Below are the code and all the weights of a small trained network. Each question names an input and a class and asks about switching units off, where a switched-off unit gives its printed mean instead of its output.

import numpy as np


def w(rows, s, z=0):
    codes = np.array(rows[::2]) - 128.0
    scale = np.full(codes.shape[1], s)
    scale[-1] = z or s
    return codes * scale


def norm(h):
    return h / np.sqrt((h * h).mean(-1, keepdims=True) + 1e-5)


def f(y):
    return np.maximum(y, 0)


def log_softmax(a):
    a = a - a.max(-1, keepdims=True)
    return a - np.log(np.exp(a).sum(-1, keepdims=True))


def net(x, mask):
    res = np.array(x, float).reshape(1, 2) / 4 @ E
    u = 0
    for l in range(2):
        y = f(norm(res) @ A[l][:, :-1].T + A[l][:, -1])
        res = res + np.where(mask[u : u + 13], y, B[l][:, -1]) @ B[l][:, :-1]
        u += 13
    return log_softmax(norm(res)[-1] @ U[:, :-1].T + U[:, -1])


A, B = {}, {}
E = w([
[228,32,56,43,82,137,144,254],'x0',
[107,173,184,171,78,43,243,207],'x1',
],0.008)
A[0] = w([
[117,188,185,144,154,146,152,158,126],'0.n0',
[128,103,150,76,152,146,90,118,64],'0.n1',
[121,144,151,169,92,136,152,141,85],'0.n2',
[129,125,46,113,75,51,2,118,3],'0.n3',
[150,110,148,111,99,101,112,85,110],'0.n4',
[152,141,168,208,142,169,158,91,121],'0.n5',
[96,235,106,124,129,182,66,178,120],'0.n6',
[135,88,160,105,135,106,131,175,166],'0.n7',
[168,116,148,89,156,63,123,83,9],'0.n8',
[121,143,155,125,103,106,154,178,100],'0.n9',
[144,79,127,72,235,93,120,162,116],'0.n10',
[146,146,61,138,116,209,147,49,72],'0.n11',
[38,127,136,106,118,79,135,141,93],'0.n12',
],0.0092,0.0029)
B[0] = w([
[173,124,137,101,78,119,70,168,248],'0.n0',
[72,116,127,136,92,107,185,120,218],'0.n1',
[122,101,79,92,216,119,184,145,204],'0.n2',
[68,133,129,172,113,174,106,111,226],'0.n3',
[123,168,155,147,185,174,156,110,147],'0.n4',
[134,99,180,71,131,154,44,163,254],'0.n5',
[179,118,153,119,132,113,115,149,193],'0.n6',
[130,124,172,102,112,96,2,134,245],'0.n7',
[138,88,122,111,101,129,90,135,128],'0.n8',
[79,173,103,109,184,187,141,100,238],'0.n9',
[162,130,185,143,154,111,92,155,246],'0.n10',
[95,113,85,146,99,134,163,206,253],'0.n11',
[122,137,59,166,143,116,150,128,208],'0.n12',
],0.0081,0.004)
A[1] = w([
[139,152,147,117,172,137,230,154,87],'1.n0',
[178,41,2,107,158,181,74,59,90],'1.n1',
[100,45,85,152,189,143,133,74,81],'1.n2',
[193,54,108,81,171,106,75,180,126],'1.n3',
[70,167,132,111,115,52,237,184,29],'1.n4',
[230,90,96,110,122,162,179,158,122],'1.n5',
[224,101,101,91,22,52,155,139,4],'1.n6',
[177,143,117,95,70,24,199,198,181],'1.n7',
[56,14,91,55,175,170,97,187,201],'1.n8',
[165,101,77,123,118,188,120,134,130],'1.n9',
[63,181,142,163,169,82,117,32,183],'1.n10',
[149,116,145,143,181,47,97,116,56],'1.n11',
[122,247,76,64,190,117,155,57,77],'1.n12',
],0.0084,0.0027)
B[1] = w([
[68,142,73,109,127,152,165,54,148],'1.n0',
[83,236,140,34,66,116,215,32,189],'1.n1',
[90,159,8,108,180,149,200,173,154],'1.n2',
[83,116,130,192,189,150,139,143,206],'1.n3',
[82,111,25,108,147,215,134,149,171],'1.n4',
[162,167,220,181,62,80,115,109,159],'1.n5',
[183,129,158,110,188,56,60,66,156],'1.n6',
[112,153,136,91,37,160,134,2,183],'1.n7',
[167,115,111,175,158,104,142,181,248],'1.n8',
[118,110,180,103,82,115,87,47,164],'1.n9',
[228,76,152,102,39,75,137,143,176],'1.n10',
[135,129,96,105,168,155,161,153,141],'1.n11',
[158,90,187,178,167,123,122,102,148],'1.n12',
],0.0081,0.013)
U = w([
[91,179,74,97,93,165,186,85,55],'0',
[198,133,249,124,101,82,53,132,253],'1',
[118,118,109,188,218,153,108,223,120],'2',
],0.017,0.0006)

Each question gives the input, the list of numbers given to net, and the class t.
The units are the neurons (one row each of A and B). Each row of codes is followed by its name. A weight is (code - 128) times the scale printed after its matrix; where a second scale follows, it is the last column's (A, B and U).
mask holds one flag per neuron, layer by layer. A switched-off neuron (its flag False) gives its mean, the last column of its row in B, instead of its output. The means were averaged over made-up inputs and are rounded, as every weight is.
A unit's drop is (log p(t) with every unit on - log p(t) with that unit switched off) / (log p(t) with every unit on - log p(t) with every unit switched off).
The circuit of an input: a set's keep is (log p(t) with only the set's units on - log p(t) with every unit switched off) / (log p(t) with every unit on - log p(t) with every unit switched off). Starting from the 12 units with the biggest drops (on a tie, the unit counted first), units are removed one at a time, each time the one whose removal leaves the highest keep (on an exact tie, the one counted first), for as long as the keep stays at least 0.8.
units of the circuit, in order: the units of the circuit, biggest drop first
k most important neurons: the k neurons with the biggest drops, biggest first
k most important neurons of layer l: the k neurons of layer l with the biggest drops, biggest first
drop when u is switched off: that unit's drop, to one decimal
input [-7,6], class 1: 2 most important neurons of layer 1 => [1.n10; 1.n1]
input [6,5], class 1: units of the circuit, in order => [1.n6]
input [-4,-3], class 1: 4 most important neurons => [0.n2; 1.n3; 1.n4; 1.n10]
input [-8,6], class 1: 2 most important neurons => [1.n10; 0.n5]
input [1,-3], class 2: 2 most important neurons of layer 1 => [1.n7; 1.n8]
input [-7,5], class 1: 2 most important neurons => [1.n10; 0.n5]
input [5,-4], class 1: 4 most important neurons of layer 0 => [0.n9; 0.n10; 0.n2; 0.n12]
input [3,3], class 2: 4 most important neurons => [0.n9; 0.n7; 1.n1; 0.n0]
input [0,-3], class 2: 2 most important neurons of layer 0 => [0.n11; 0.n1]
input [2,2], class 2: 2 most important neurons => [0.n7; 0.n9]
input [0,3], class 2: 2 most important neurons => [0.n9; 1.n1]
input [-2,-1], class 2: drop when 1.n9 is switched off => 0.0
input [2,-2], class 2: drop when 0.n10 is switched off => 0.3
input [-6,4], class 1: units of the circuit, in order => [1.n10]
input [-6,-4], class 1: drop when 1.n10 is switched off => 0.1
